Each row has a class, written as a number after it.
[  58   45 -196  -57  -16   79  -29 -388  173 -324  385  198  149    6
  113   38   96  -88   57  428 -435   16 -140   80  133   22   97   39
 -100   36   -3 -136   73  -96   27  174  112   47] -> 0
[ -45   72  -38  -16 -222 -210  120  168 -106  139  146   -9   12  101
 -185  -63  -89  -66  -71   55  251  -19 -715  102    6 -128  -65   74
  -14  -12   69 -197  192  -32 -104  220  -40  218] -> 10
[ 170  -66  -56  -15 -330  -45   49 -163 -228 -113  183   15  135  199
 -230  -36    2 -124   35  190  -43   78 -346   10  251   94 -341  118
 -329  -11  -72 -171   -9  -14 -304  253 -134 -109] -> 9
[ -39   64 -167   16   85  101 -150  -72  175 -321  117  194  131  228
   32  242  151  139   99  -13    6  -30   12   53 -170  245 -179    2
  -11  -67 -268  141   -6 -184  156 -104   72   44] -> 11
[ 246 -116  -78  -75 -110  233 -236  -34 -111 -305   88 -271 -462  296
  169  114  402  -52  215 -313  237 -212  275  116 -143  -28  109   87
   50   29 -109  -11 -150  -67  -58   74  279  116] -> 8
[-143   12  -32 -118  105 -192   26  125  204 -111  103  112  165 -136
 -141  242 -141    0   25  -27 -172   25  -76  111  153  -37 -328    0
  115 -310 -162  126    7   -2  -87  175 -217   76] -> 1
[ 202  -62  210  -62 -396  -93 -180  420  -82   -4  -59   26   82   37
  -67  -40 -181 -127  239  -87  169   36  112 -153  180  442 -603  -63
 -257  -22    1   35  -37  -59 -229  290 -207 -223] -> 3
[-185  113   53  383  207   80  148 -190 -434  -85  122  -86  -77   56
   95  -76  119  -32 -129  -41  295  -14 -268   12  182  -13  526 -165
  314  792   -7 -521   79   76  -21   37  107  -91] -> 4
[-263   54 -248   89   45  181  -56 -488 -205  -97  408  456  627   47
   -5 -429  298 -169  -51  225 -218   23 -234 -291  186   24  506   93
 -146  546  189 -276  114  -21 -195  -34  197  318] -> 11
[-251  -51 -167 -162  147  339   13   21  249   30 -219  172  313  200
  -75 -204  140   57    1    8  -28  -73 -495  264 -113   20  221   32
  -18    1  458   38   51  109  -53   35  118   95] -> 7
[ -40 -232  172  -10  115    7  -36   28  112 -131 -190  116 -154   97
   -2  -93  190  -18    2   27    1 -222 -432  202  -11  106  156   25
 -161 -108   17  255   37  -72  144 -186  377  123] -> 3
[  -6  228 -389  -29 -250  180  451  106   95   61  134  171  564 -331
 -158 -230  237 -175  -61   86 -356  -70 -238   -6  255 -126  216  108
  -48 -162  380 -290  140   24 -249  229  -17  167] -> 2
[ 371 -136  227 -187 -281 -175 -455 -275  -70   85  501 -395 -238  -24
   31 -484  221 -301   50   93   11   75  -38   48  226 -425  -48  409
 -208  -17  -90  -44 -194  -64 -183  128  155  266] -> 7
[ 441  -56 -194   63 -415    5  -77 -258  -68 -349  470 -100 -323  -30
    5  124  218 -220  200  -22   11  -73   22  200  471  -45    6  208
  -48  193 -252    5 -106 -294 -187  120  307    8] -> 5
[ -14    5  124  138 -138 -223 -438 -153   67 -129  588   81   25 -113
  166   66 -168  -26  155  189 -109  189  206   17  274  147 -197  -22
  -87  239 -310  -86   82 -289  -64   16  -26 -216] -> 3
[  70   28   28  -44 -419  -96 -329  140   27  -92  312  127  293   17
   45   23 -124  -96  364  178 -142  187  280 -278    2  160 -238   83
 -262  189 -194  -69 -265 -172 -401  -82   31 -131] -> 0
[-154 -158   -4  149  -10  117  133   95  388 -104   83   46  155 -123
   59  -33 -185   81   15  152 -135 -150 -433  358   11   -8   55  -49
  -74   38  -13  167  207 -127  109  -94   74  -49] -> 2
[-235 -115  -98  -51 -100  187  215   35  110  -93 -138   87  150  405
 -144  204 -110   23  -74  -77  122   96 -177  -38   80  217 -230    5
  189 -118   51  139  152  118   69  215  -24  134] -> 3
[ 179 -122  -21  -52 -110 -144 -256    0   89 -306  365 -286 -242  174
  -80   60  228   32  320  235  125   13   85 -143   51  135 -300  116
 -107   16 -306 -281 -197 -176   96   -2  189  -91] -> 8
[ 521  169 -112  179  274  -20 -266 -471   80 -214 -438  -30   33  -12
 -184  231  -54  145  214   53   10 -182  183  203   -1  206 -174 -132
 -290 -213 -407   83 -230 -183  358 -383    5 -577] -> 0
[  48 -147  316  272  163 -434 -538 -329 -206 -186  431  165 -369  300
    3  197 -115  -50  364    9  248   35   64 -147  -86  323  -73    6
 -170  611 -566  -56 -149 -567  181 -358  272 -262] -> 6
[  76   22 -134  -70  218   39 -194 -249   22  -31  -26  172 -126   42
  -81   75  306   86   66  -84   73 -189   21  125 -153   23  406   77
 -192  251  107  132 -266 -239  186 -249  190 -190] -> 11
[ 107  -86  254   86  138 -105  100 -245 -172  148  300 -179  143 -180
  -92 -329  132  -52  139  282 -396 -126 -306  -13  126 -196   48  -83
 -153    7  -50 -579  -16 -181   60 -202  -37  -39] -> 5
[  16  -68   23  121  -39  238  136   68  160 -124  -50   91 -100  -11
   77   79  195  -61  249  -93   60  -46 -103  134   57  330   23   20
  -77 -166  -70    4  113 -101   92  -22  160 -164] -> 0
[ 129  281 -301   -9  -10   23 -246   65  -33  -92  184  269  311 -236
   78   17  245 -183   -5  -44  -25  -13  163 -205  114   95  457   25
 -136  319  291  -79   23   27   39   37  -29   -4] -> 8
[ 160  150 -107  -65 -283 -322  173 -227 -346   -7  -31  140  102  273
 -176   88 -403  110  114  157  182  133  182 -451 -143   65  -22   53
   48  608 -355 -165 -414  -76  245  -64 -194 -196] -> 3
[-269  -91 -258  -40 -228   52  -38  235  553  -62   48   93  156  133
   89   19 -154  112   46  236   31  146 -289  124    0  176  -26  161
   98  -19  -18  199   48  143 -107  204   81   85] -> 8
[ 105  146 -521  162 -314  500  378 -207   16 -135    8  456  324  -73
  -49  105  379  -58 -142   79 -195   45 -289  199  573  118  302  139
   55  531  277  -26   31  164 -176  160   11  123] -> 6
[-548 -209  -76  -10  121  239 -183  380  281  116  129 -104  336  356
 -134  179 -413  148  179  -85  -36  195  282   41 -170  345 -522  -75
   65  100  138 -506  133  -24 -181  166 -568 -333] -> 2
[  66 -141   18  -34   56  199  189  177   24 -196 -233  -91  176   -6
   67  104  -13  -86   13  -79 -116  -88   14   50  213  283 -130  -41
  -45  -78  -24   10  207  261   14  239    0 -114] -> 4
[ 139  362   86  -57  -84   23 -192 -130  524  -38   88  -35   86 -324
  217   27  -92   54   44  268 -163   73  -53  185 -226   32 -163  111
 -354  -18  -58  132 -104  -26  269  148 -249 -285] -> 7
[  53   25  161 -156   28  -60 -147  140   13 -142  212 -354  -50  168
  115  -62  -21 -121   10 -108   -2  -46    7  -65  -87  -90 -317  -29
   53 -240  159   -6  231   92  108  344 -114  281] -> 1
[  27 -103  206  132 -182   48  324   92  217  -88  334  -71   72 -366
  -11  132  -54 -123  238 -140 -259  -51  -83   26  341  -29 -128   66
 -177 -289  -75  407   61 -160   42 -126  -59 -142] -> 3
[  37  -10   36   60  -38   77  -10 -240   99 -113  170  110 -262   27
   79  152  296  -13   34   57  -57   51  -60  139  149  129  -53   76
  -34 -129 -132   85   10  -72   84   63  121   29] -> 2
[-118  -53 -160   73  138 -230  108  -80  214 -280  157  147   -4   25
   18  204  -30  -44  -75  126  -29  -23   35  -85   50  318  125   38
  102  168 -155   99  -26 -130  210  110   59  -71] -> 11
[-187  -20 -107   66  153   68  367   86  267  -95 -121   75  167 -174
 -114 -123  194   12   94  171 -308 -275 -423   40  -99   89  217   68
 -239 -178   84 -251   39   -8  189 -138   34  -24] -> 1
[-162  -61  141   -7 -112  -24  157  191  225   16    1  -19  213   81
  -93  -95   29  -46  164   81   35  -74 -602   80  181  -29  -53  -34
    7 -381   94  -14  283   97   78  230   81   66] -> 4
[-307  178   49  227  184 -165  248  559  178  264  -91   17  495 -368
 -235  -49 -508 -100   23 -102  -95  -83 -190 -207 -129 -122   21 -182
   74  -84  279 -207  116  -64   31 -120 -440 -101] -> 1
[-224 -100 -152 -195 -104  -32  204  224  471  -95  103   64  278  -52
  -40   -6   75   85   60  213 -122   57 -193   82  117 -101 -151   54
   99 -238  144  138   69  177   32  262 -139  181] -> 9
[-317 -111  167  281  223  -51  376  285  175   22  265   28  417 -310
   97 -183 -126  -52  240  124 -473  -53   48 -181   90   39  -45 -193
   14 -213   29 -332  342   23   77    0 -375 -133] -> 4
[-556  -32  119 -209  528  307   84 -330 -207  -38 -160  -81  498  208
 -388 -130  -92   24  -40 -113  -40   81   91 -210  -84  -13  -76  -10
  -38  154   52 -530 -180  129  -42  -29 -274 -234] -> 9
[ 275   23   18   35  -37  -54  453   16  -42   49 -181    7 -155 -460
 -103   -9  -70 -237  -12 -194 -175 -255 -197  175  231    9  114   34
 -123 -393   46  179   63  -69  -64  129   30  -94] -> 8
[ -54    3 -375 -333   49   66 -399 -609  145 -386  274 -161 -450  555
  -21 -106  405  143  -54  272  309  193  148  389 -438 -277  119  263
    1  257  315 -233 -170 -244  171  -11  324   76] -> 9
[   5 -209  -17   -1  132    7  234   73  102 -155 -127  -24  137   25
 -284   -8  145   -1  121  -22 -120 -208 -144  157   52   45  -53   57
  -69 -106 -100 -160  -98 -198  144 -223  109  -96] -> 3
[   5   28 -146  101  182  335  215 -201  -84  -76 -154  160   58  -75
   42  -30  186   68   -1  -78 -180 -155 -147  132  -10  130   76  -41
  -22   84  -12  -19   38   26  -11 -148  108  131] -> 1
[ 120  239 -581   57 -267 -294 -268 -483  -93 -285  656  475  -52 -137
  253  103   -5 -178 -297  439  -61   36 -216 -106   59 -146  518  168
   27  839 -131   21  -33  -82 -266  230  176  574] -> 6
[ -97  221 -150  -26   -8   60 -231  163  216  -77  158  -18  149 -110
  114 -140  171   10 -170  283 -304  -88  270 -349   70  -50  197   28
  -98  199  215 -136 -127  163    8  175  -55  103] -> 2
[  59  167  278  210 -193 -184  106    4  -60   89   61  -55 -442  -88
   40  -84   63 -146   16   -2  354   20   47 -389   35  -96  156   10
  -16  104   74   -3  105  -34  478  -20   26   75] -> 7
[-129 -117  276    3  164 -245  -40  -70 -328 -128  139   -9  288   34
   -7 -388   44  -83  182  328 -309   -1   -4 -405  304  130  -52  -56
  -40  206 -264 -752   70  193   40  -43   11  119] -> 2
[-154 -109    8   26 -350   -6  282  375  270   92  -55 -112  135 -106
 -147  -24   40  -81   57  128  178  -49 -508  222   -3 -187  194   22
   -2 -124  253 -316  132  -31   -7   51   73  -56] -> 2
[  60 -118   81  -61  289 -171  -90 -193  -63   -9   71  206 -109   62
 -108   83  157   54   73  114 -265  -38 -162   45   40  198 -247   11
 -238 -307 -141   83   70 -162  101 -212  129   35] -> 10
[-328   33   59  171  166  302  -82  215  144  -45 -143   87  268   40
   56 -285 -300   96  -68  129 -127 -108 -199   39 -268  -78  184  -52
  -74  287    1 -211  -48  -22   29 -208 -139 -121] -> 9
[-197 -264  120   48  186  148  223   67  315  -47 -156   78  -52  -60
  224  -60  -77   65   -6  -38  168   -6 -253  252  -94  118  194    8
   50 -123  -19  524  257   85  166  117  198 -145] -> 11
[-146 -261  -59  109   32  323  113   51  116   50 -141   60  165   98
    0   37  -77   66   19  -86   78   56  -45   79 -163  286 -109   53
   15  123 -241   88 -124  -36 -132  -57  -16 -164] -> 1
[-286  -66  141  -19 -226  122  152  396  248   17  108 -112 -189  135
  -44  261 -161   47   99  -80  337  199 -325  209  -80 -122 -252  -19
  216 -125  215   71  103  -21 -100  222 -152  -67] -> 6
[-159  -39  -11   73  168  133  192  136  -20  -80 -256  115   54  -50
  -47    9   96   -9    0  -81  -13 -215 -147   92 -148   17  213  -83
  -94   30  129 -183  125   44  114 -173  -23   16] -> 4
[ -64   -1   61 -185   73  337  -23  126  210 -112 -231   70   79  111
  158   32  203   60  197   36  -90   85   68  -76   -9   81  -86   37
   30 -209  204  118   43  338  114   55   87  154] -> 11
[ 151  106 -312  -52 -320 -181   84 -186 -166 -211  479   67 -220   61
  -83 -317  277 -123   59  389  -44   47  -81 -133  314 -223  177  322
   24  162 -147 -573  -44  -48  -17  344   98  160] -> 2
[ 178  -57   10 -124   71  317  -57 -168  -31 -278 -160 -394 -506  104
  149  -47  130  -88  225  -79   14 -121  512   38 -204  -64  -68   64
 -186 -135  199 -198   11   74  -60  187  201 -204] -> 7
[  48 -195  127    1  331  202   28 -248 -128  -66 -318  149 -108  -19
   73 -135   98   65   61   40 -173 -252 -134  269 -189   87  103 -120
 -179  119    4 -155   32  -34  138 -285  124   29] -> 3
[ 212  174 -340   92  249  168   23   12   34  171    8 -121   55 -387
  223 -151   61  -34  -67  -74  -57 -233   27   85 -285 -464  701   -6
   -8  191  258  103  -25   82 -189   66   74  -35] -> 5
[-186  -97  193   26 -137  -40 -136   75   54  112   48  112    7  262
  -67  -19  -89   41 -143  147   20  139  -95 -130  -12  -38 -113 -102
   43   13  134  184  -22 -110   -1  -71   13   79] -> 5
[-228  -24 -353   24  114    9   22  123  186 -163  282  407  398 -339
  135 -141 -249  -83    8  253 -360  -12  -24   83 -100  138   38   25
  -56  392   -7 -110    3 -140 -516  142  -38   76] -> 10
[   1  -49 -123   48  111  -11  -97 -310   58  -79  136  135  109 -129
   -5  -44  217 -100  -48   29  -14  -59 -145   33  122   46  255  129
 -160   59 -177  151   -4  -21  -43 -111  188  141] -> 0
[ 381  183  -78  -96   77  -61 -567 -192 -142   91  202   92  -80 -119
   94  -63 -262 -108  239  -24 -189   88  634  -71 -194 -156   89   20
 -199  271  243  -44 -236 -262  -23 -220 -159 -238] -> 8
[-344  -42  130 -111   39  -98  150  420  236  186  -67 -248  268  242
 -156  -22  -15  182 -202  240  -31  137 -241 -177  -24  105 -148    1
   65 -218  186 -205   69  208  167  225 -199 -177] -> 11
[ -49   55   68  -60  -94    0  255   10  -93 -192   47  -84  -97   30
 -169  168  -49    3 -251    5   14   -6 -105   33   97  128 -430   43
   25   76 -243  -14 -132  -76 -147  301  -71   33] -> 3
[-145  -57   25  196   36  174    2   61 -206   -6 -221  298   76  243
 -102  -28  104  194  101  137 -108   -6 -297   96   77  276 -290 -230
 -206 -233  175 -360  337   92   -3 -278 -258  -12] -> 11
[ -85 -152 -214   19  201 -184  304 -117  -91  -80  135    3  -91 -176
  -18 -645   -6 -204   93  465 -133 -136 -392  -65 -308 -391  823  177
 -119  207  351 -594  -58  -92  -47 -122  206  -66] -> 6
[ 194 -127  -37  -36  -46  123  346   43   78 -288   88  192  -36 -109
  -56   93  162 -203  267  -20  -99 -112 -335  331  350  144 -164   75
  -73 -122   30  -58  282 -104   89  312  112  -60] -> 10
[-188  -15   -1  -43  -36  245  154   43  167  -32  117  165  491 -466
   91 -296 -192 -291 -216   34 -772 -274  204  -82  194   43  219  -53
 -201   82  363  -86   70 -124 -286  130 -125   63] -> 6
[ 167 -171 -237 -132   37 -109  165 -455  -82 -174   53  288 -152  -66
   61  118  196 -138  -16 -121  -69 -143  -68  130  148  272  241  221
  -35  201 -307  314 -136  -77   -2    7  301  238] -> 10
[ -11 -146 -262 -173   59  190   31 -172  167 -161  226  -98   46   62
  -79  -42  251  -34  -17  -12 -237  -81   13  133   31   60   86  263
 -182  -95   76   89  -95 -139  -99   18  211  -22] -> 3
[  60  -75  -70  149 -158   77  110  260 -141  -18  330   94 -109 -100
  218   19    1  -20 -122   25 -480  -71  387 -351  477  176 -123  184
  175  448 -594  -54 -186  155 -284  292 -124  285] -> 9
[ 179   49 -295 -124 -284  153   81 -346 -165   68   70  351  425 -331
   86    5 -333 -196  -94  157   63  255   -3  -25   47  133   28   31
 -116  469  -36  137  -91   91 -527  322 -104  -35] -> 0
[-137   89  -64 -224 -153  201   67   71  129  -83   56  -40  224 -124
  -73 -367    9 -209  129  223 -228  -53 -240  -65 -198 -247  209  229
 -205   12  300 -480 -108   16 -189   14  135  205] -> 8
[  18  -16 -177   31 -235  -33  321 -235  -59 -200  196  -12  158   -7
 -199  -44  233   -1    7   25  -53  -96 -269  -73  249  156   16  224
 -115  132 -369    9 -242  -92  -66 -130  181  114] -> 2
[  -8  -98 -204 -318  168  495   -7 -594   91 -414  -68  240  251  177
 -104  554  306   58  -97 -353 -237 -214 -158  482  259  132 -175  -52
   32 -144  -56  539  104  -21   82 -137  290  442] -> 4
[ 149 -200   68  -13 -168 -162   -4  -19   26   49  -77  137 -332   62
  -28  271  123  -51  105 -168  240   15 -134  150  152  254  -57    5
  -54 -174   15  456   -6 -108  -54   44  166 -100] -> 6
[ -87 -377  270 -201  131   32 -612  -12  206 -128  -51  146 -225  250
  309 -294 -243  -57  136   34  367  157  -21  307 -271   59  165   61
   27  242   77  359  -61  -68  189  -59  141  -86] -> 3
[-163   54  156  -35  175 -121 -244   46  101   87 -188  -63  243 -156
  -48 -225 -164   58   43  271 -333   38  602 -448  -52   57 -151  -72
  -98  -68  -43 -317 -303   56  -90 -182 -116 -168] -> 11
[-329 -393  203 -291  -56  249  171  196  127 -182  -41   48  -24  503
 -270   36  104  113  179  167  -20  292 -186  292  140  408 -899    1
  -60 -241  296 -178   66    7 -256  428 -161 -243] -> 3
[  33   -1  186 -146  -67  -14  -92 -192  -29 -119  -61    1 -245   68
  -35  134  187  -21   17 -134  161   83   16   72   17   48  -63   98
 -267 -339   45  331   23  -15  194 -120   75 -123] -> 3
[  -3  -63  -71  233 -330 -134  109 -106  293   -5  651 -169   56 -343
  201   81  -66   96  241  280  116  282  108  156  200  -27   25 -163
   61  107   66 -115  168 -214  117   59 -293 -563] -> 7
